Below are the code and all the weights of a small trained network. Each question names an input and a class and asks about switching units off, where a switched-off unit gives its printed mean instead of its output.

import numpy as np


def w(rows, s, z=0):
    codes = np.array(rows[::2]) - 128.0
    scale = np.full(codes.shape[1], s)
    scale[-1] = z or s
    return codes * scale


def norm(h):
    return h / np.sqrt((h * h).mean(-1, keepdims=True) + 1e-5)


def f(y):
    return np.maximum(y, 0)


def log_softmax(a):
    a = a - a.max(-1, keepdims=True)
    return a - np.log(np.exp(a).sum(-1, keepdims=True))


def net(x, mask):
    res = np.array(x, float).reshape(1, 8) / 4 @ E
    u = 0
    for l in range(2):
        y = f(norm(res) @ A[l][:, :-1].T + A[l][:, -1])
        res = res + np.where(mask[u : u + 13], y, B[l][:, -1]) @ B[l][:, :-1]
        u += 13
    return log_softmax(norm(res)[-1] @ U[:, :-1].T + U[:, -1])


A, B = {}, {}
E = w([
[110,183,188,156,177,85],'x0',
[170,216,136,21,41,148],'x1',
[142,203,117,213,97,207],'x2',
[121,182,156,115,207,131],'x3',
[155,136,213,95,126,107],'x4',
[52,255,92,148,161,102],'x5',
[154,167,206,175,148,198],'x6',
[202,117,92,167,113,8],'x7',
],0.0079)
A[0] = w([
[79,159,128,166,126,136,55],'L0N0',
[131,162,126,37,83,121,1],'L0N1',
[149,118,139,126,116,138,88],'L0N2',
[186,147,187,76,134,124,124],'L0N3',
[111,209,119,58,79,190,184],'L0N4',
[30,98,145,50,110,88,78],'L0N5',
[78,209,137,63,211,102,139],'L0N6',
[110,87,103,119,150,91,141],'L0N7',
[126,183,120,245,150,166,126],'L0N8',
[106,112,109,17,97,110,142],'L0N9',
[221,78,88,124,55,149,30],'L0N10',
[74,99,158,97,95,150,88],'L0N11',
[143,154,119,181,84,88,87],'L0N12',
],0.012,0.0044)
B[0] = w([
[103,107,97,108,117,183,156],'L0N0',
[125,239,187,150,133,203,174],'L0N1',
[170,93,123,102,149,145,141],'L0N2',
[116,109,189,171,171,154,195],'L0N3',
[34,156,202,80,107,255,253],'L0N4',
[132,144,61,84,174,106,189],'L0N5',
[38,187,68,161,32,166,217],'L0N6',
[116,124,167,101,122,67,177],'L0N7',
[92,158,160,88,104,155,221],'L0N8',
[94,163,139,101,107,138,213],'L0N9',
[137,130,152,243,36,129,205],'L0N10',
[180,57,66,123,138,52,167],'L0N11',
[129,118,66,92,165,99,167],'L0N12',
],0.0081)
A[1] = w([
[163,180,113,115,112,172,196],'L1N0',
[111,182,112,154,79,230,220],'L1N1',
[131,124,80,128,63,43,124],'L1N2',
[135,114,56,76,191,1,51],'L1N3',
[231,129,120,29,86,118,80],'L1N4',
[124,92,77,62,156,112,69],'L1N5',
[169,76,78,161,3,145,133],'L1N6',
[227,138,69,45,123,217,204],'L1N7',
[151,114,108,76,112,93,126],'L1N8',
[8,237,98,154,198,172,242],'L1N9',
[156,105,137,188,255,157,254],'L1N10',
[74,87,178,32,125,160,117],'L1N11',
[155,179,69,238,194,182,173],'L1N12',
],0.0094,0.0026)
B[1] = w([
[49,90,115,147,94,188,169],'L1N0',
[72,119,195,130,145,242,232],'L1N1',
[125,141,29,117,152,99,159],'L1N2',
[152,128,55,104,235,142,162],'L1N3',
[64,226,129,121,112,190,143],'L1N4',
[156,124,80,50,179,93,144],'L1N5',
[69,209,59,131,77,106,173],'L1N6',
[81,157,163,59,104,132,155],'L1N7',
[79,90,133,84,138,151,142],'L1N8',
[135,178,173,103,1,73,246],'L1N9',
[179,162,235,156,108,128,150],'L1N10',
[172,108,111,168,112,30,182],'L1N11',
[78,174,115,50,99,126,156],'L1N12',
],0.0077,0.013)
U = w([
[165,113,82,207,58,160,4],'0',
[229,92,246,201,144,128,93],'1',
[162,81,86,103,208,74,63],'2',
[33,202,201,113,37,199,212],'3',
[122,156,68,135,65,39,169],'4',
],0.013,0.0043)

Each question gives the input, the list of numbers given to net, and the class t.
The units are the neurons (one row each of A and B). Each row of codes is followed by its name. A weight is (code - 128) times the scale printed after its matrix; where a second scale follows, it is the last column's (A, B and U).
mask holds one flag per neuron, layer by layer. A switched-off neuron (its flag False) gives its mean, the last column of its row in B, instead of its output. The means were averaged over made-up inputs and are rounded, as every weight is.
A unit's drop is (log p(t) with every unit on - log p(t) with that unit switched off) / (log p(t) with every unit on - log p(t) with every unit switched off).
The circuit of an input: a set's keep is (log p(t) with only the set's units on - log p(t) with every unit switched off) / (log p(t) with every unit on - log p(t) with every unit switched off). Starting from the 12 units with the biggest drops (on a tie, the unit counted first), units are removed one at a time, each time the one whose removal leaves the highest keep (on an exact tie, the one counted first), for as long as the keep stays at least 0.8.
circuit, biggest first: the units of the circuit, biggest drop first
top k neurons: the k neurons with the biggest drops, biggest first
k most important neurons of layer l: the k neurons of layer l with the biggest drops, biggest first
drop of u: that unit's drop, to one decimal
input [-8,3,2,4,7,-8,4,8], class 0: circuit, biggest first	[L0N10 L0N4]
input [8,8,-2,-3,-1,-7,5,7], class 1: top 4 neurons	[L0N3 L0N6 L0N4 L1N9]
input [-3,-8,3,7,2,-7,0,8], class 1: circuit, biggest first	[L0N6]
input [7,-6,-7,-2,-3,1,3,2], class 2: top 2 neurons	[L0N4 L1N3]
input [-6,-6,2,-6,0,-4,-3,2], class 0: 2 most important neurons of layer 0	[L0N10 L0N5]
input [2,-2,4,6,4,-5,6,1], class 1: top 2 neurons	[L0N6 L0N4]
input [1,0,5,-1,-3,-7,-4,3], class 4: top 2 neurons	[L0N4 L1N6]
input [-1,-1,-3,6,7,1,-8,4], class 4: 2 most important neurons of layer 0	[L0N6 L0N9]
input [-7,-5,0,6,2,-1,4,7], class 1: top 2 neurons	[L0N6 L1N10]
input [7,-6,-3,-6,-6,-5,0,8], class 2: 2 most important neurons of layer 1	[L1N9 L1N3]
input [2,-2,3,4,-6,-2,-8,-1], class 4: 2 most important neurons of layer 0	[L0N4 L0N11]
input [1,1,-3,-6,-4,-1,-8,3], class 4: top 2 neurons	[L0N10 L1N6]
input [-1,-7,4,5,0,-8,8,5], class 1: top 2 neurons	[L0N6 L0N4]
input [0,2,3,6,-5,-4,0,7], class 4: most important neuron of layer 1	[L1N1]
input [2,2,0,-7,-3,8,-2,5], class 4: drop of L0N12	0.3
input [5,-7,-8,-2,-8,0,-7,-2], class 2: drop of L1N6	0.0
input [-7,-6,0,5,0,-7,8,-3], class 1: drop of L0N4	0.1
input [4,-2,-2,1,-1,-1,2,4], class 2: 2 most important neurons of layer 0	[L0N4 L0N1]
